Below are the code and all the weights of a small trained network. Each question names an input and a target symbol and asks about switching units off, where a switched-off unit gives its printed mean instead of its output.

import numpy as np


def w(rows, s, z=0):
    codes = np.array(rows[::2]) - 128.0
    scale = np.full(codes.shape[1], s)
    scale[-1] = z or s
    return codes * scale


def softmax(a):
    e = np.exp(a - a.max(-1, keepdims=True))
    return e / e.sum(-1, keepdims=True)


def log_softmax(a):
    a = a - a.max(-1, keepdims=True)
    return a - np.log(np.exp(a).sum(-1, keepdims=True))


def net(x, mask):
    ids = ['ΞΨβεμσω'.index(c) for c in x.split()]
    T = len(ids)
    res = E[ids] + P[:T]
    u = 0
    for l in range(3):
        r = res
        for j in range(3):
            rows = slice(2 * j, 2 * j + 2)
            q, k, v = (r @ M[l][rows].T for M in (Q, K, V))
            z = softmax(np.where(np.tri(T) > 0, q @ k.T / 2**0.5, -1e9)) @ v
            o = O[l][rows]
            res = res + np.where(mask[u + j], z, o[:, -1]) @ o[:, :-1]
        u += 3
    return log_softmax(res[-1] @ U[:, :-1].T + U[:, -1])


Q, K, V, O = {}, {}, {}, {}
E = w([
[144,120,142],'Ξ',
[157,137,193],'Ψ',
[141,108,63],'β',
[128,70,73],'ε',
[117,180,203],'μ',
[7,131,152],'σ',
[78,143,101],'ω',
],0.02)
P = w([
[207,174,144],'0',
[27,246,188],'1',
[71,137,69],'2',
[72,88,141],'3',
[74,127,216],'4',
[91,224,140],'5',
[71,219,112],'6',
[156,253,94],'7',
[183,143,71],'8',
[143,234,99],'9',
[166,106,191],'10',
],0.0062)
Q[0] = w([
[68,193,40],'0.h1',
[134,92,19],'0.h1',
[123,79,44],'0.h2',
[130,241,65],'0.h2',
[119,97,88],'0.h3',
[254,128,47],'0.h3',
],0.0079)
K[0] = w([
[168,90,254],'0.h1',
[23,111,167],'0.h1',
[160,73,207],'0.h2',
[101,164,148],'0.h2',
[172,61,164],'0.h3',
[180,140,42],'0.h3',
],0.0084)
V[0] = w([
[242,88,42],'0.h1',
[2,190,27],'0.h1',
[253,87,86],'0.h2',
[123,116,246],'0.h2',
[197,177,152],'0.h3',
[122,235,76],'0.h3',
],0.007)
O[0] = w([
[171,150,13,17],'0.h1',
[72,199,104,214],'0.h1',
[227,253,81,2],'0.h2',
[147,37,159,135],'0.h2',
[25,76,98,92],'0.h3',
[181,172,62,180],'0.h3',
],0.0054,0.005)
Q[1] = w([
[41,52,34],'1.h1',
[2,120,62],'1.h1',
[143,102,134],'1.h2',
[126,169,74],'1.h2',
[20,62,62],'1.h3',
[104,163,110],'1.h3',
],0.008)
K[1] = w([
[52,143,109],'1.h1',
[184,140,150],'1.h1',
[73,155,170],'1.h2',
[120,97,120],'1.h2',
[59,1,56],'1.h3',
[92,177,252],'1.h3',
],0.012)
V[1] = w([
[178,74,130],'1.h1',
[251,63,164],'1.h1',
[110,119,74],'1.h2',
[250,161,80],'1.h2',
[174,156,196],'1.h3',
[130,100,160],'1.h3',
],0.014)
O[1] = w([
[79,178,2,73],'1.h1',
[88,135,93,20],'1.h1',
[95,70,176,125],'1.h2',
[36,169,178,3],'1.h2',
[61,42,94,106],'1.h3',
[147,112,109,140],'1.h3',
],0.0088,0.012)
Q[2] = w([
[41,164,95],'2.h1',
[116,118,97],'2.h1',
[184,110,57],'2.h2',
[201,178,82],'2.h2',
[135,180,254],'2.h3',
[221,44,149],'2.h3',
],0.0091)
K[2] = w([
[194,176,75],'2.h1',
[22,99,205],'2.h1',
[254,55,166],'2.h2',
[85,84,119],'2.h2',
[226,50,194],'2.h3',
[185,44,66],'2.h3',
],0.009)
V[2] = w([
[99,188,224],'2.h1',
[48,147,33],'2.h1',
[139,182,255],'2.h2',
[106,171,194],'2.h2',
[107,149,63],'2.h3',
[72,95,36],'2.h3',
],0.0096)
O[2] = w([
[98,239,77,168],'2.h1',
[253,61,5,6],'2.h1',
[100,146,133,198],'2.h2',
[136,192,51,134],'2.h2',
[220,97,131,42],'2.h3',
[218,112,215,20],'2.h3',
],0.0048,0.013)
U = w([
[99,114,8,91],'Ξ',
[115,92,2,55],'Ψ',
[137,212,52,73],'β',
[127,175,45,141],'ε',
[107,104,84,215],'μ',
[96,112,145,2],'σ',
[186,231,178,217],'ω',
],0.0092,0.0044)

Each question gives the input, a string of symbols that net reads in full, and the target symbol t.
The units are the heads (2 rows each of Q, K, V and O). Each row of codes is followed by its name. A weight is (code - 128) times the scale printed after its matrix; where a second scale follows, it is the last column's (O and U).
mask holds one flag per head, layer by layer. A switched-off head (its flag False) gives its mean, the last column of its rows in O, instead of its output. The means were averaged over made-up inputs and are rounded, as every weight is.
A unit's drop is (log p(t) with every unit on - log p(t) with that unit switched off) / (log p(t) with every unit on - log p(t) with every unit switched off).
The circuit of an input: a set's keep is (log p(t) with only the set's units on - log p(t) with every unit switched off) / (log p(t) with every unit on - log p(t) with every unit switched off). Starting from all 9 units, units are removed one at a time, each time the one whose removal leaves the highest keep (on an exact tie, the one counted first), for as long as the keep stays at least 0.8.
units of the circuit, in order: the units of the circuit, biggest drop first
most important unit: the unit with the biggest drop
heads that matter: for each layer, one digit per head in row order, 1 if its drop is at least 0.15 and else 0, layers parted by /
drop of u: that unit's drop, to one decimal
input β ε Ξ ω ω β, target β: heads that matter : 110 / 011 / 110
input ω Ψ ω ω, target ω: most important unit : 1.h3
input σ Ψ Ξ β, target σ: units of the circuit, in order : [2.h1 1.h2 2.h2 1.h1]
input Ψ μ σ ω, target Ψ: units of the circuit, in order : [2.h1 1.h2 1.h1 0.h1]
input ω β μ Ξ ω ω Ψ μ σ, target ω: heads that matter : 000 / 101 / 100
input μ β β β μ Ξ, target μ: units of the circuit, in order : [1.h3 0.h2]
input Ψ Ψ ε Ψ μ ε ε Ξ, target Ψ: units of the circuit, in order : [1.h1 2.h1 0.h1]
input σ Ξ ω ω ε β, target σ: heads that matter : 110 / 110 / 111
input σ β ε, target σ: units of the circuit, in order : [1.h2 2.h1 1.h1]
input β μ ε, target β: heads that matter : 010 / 011 / 110
input ω μ ω, target ω: units of the circuit, in order : [1.h1 1.h3]
input Ψ Ψ μ ω, target Ψ: units of the circuit, in order : [2.h1 1.h1 0.h1]
input Ξ Ψ Ψ, target Ψ: heads that matter : 100 / 101 / 100
input β β ω σ σ ε σ σ ε Ψ, target β: most important unit : 2.h3
input σ ω β ω, target σ: units of the circuit, in order : [1.h2 2.h1 0.h2 1.h1]
input Ψ μ ω Ξ, target Ψ: heads that matter : 110 / 110 / 100
input ω μ ω μ μ ω ω μ ε, target ω: heads that matter : 000 / 101 / 100
input σ μ Ξ Ξ ω, target σ: heads that matter : 110 / 110 / 110
input Ψ Ψ μ β Ψ μ ε μ β, target Ψ: heads that matter : 110 / 110 / 100
input β β β ω μ ω Ψ Ξ ε μ, target β: most important unit : 1.h2
input μ σ ε ω ω σ σ Ξ μ, target μ: drop of 1.h3 : 0.5
input β ε μ μ μ, target β: drop of 1.h2 : 0.6
input ε β Ψ ω, target β: drop of 1.h3 : 0.4
input σ ω ω ε μ μ, target σ: drop of 1.h2 : 0.3
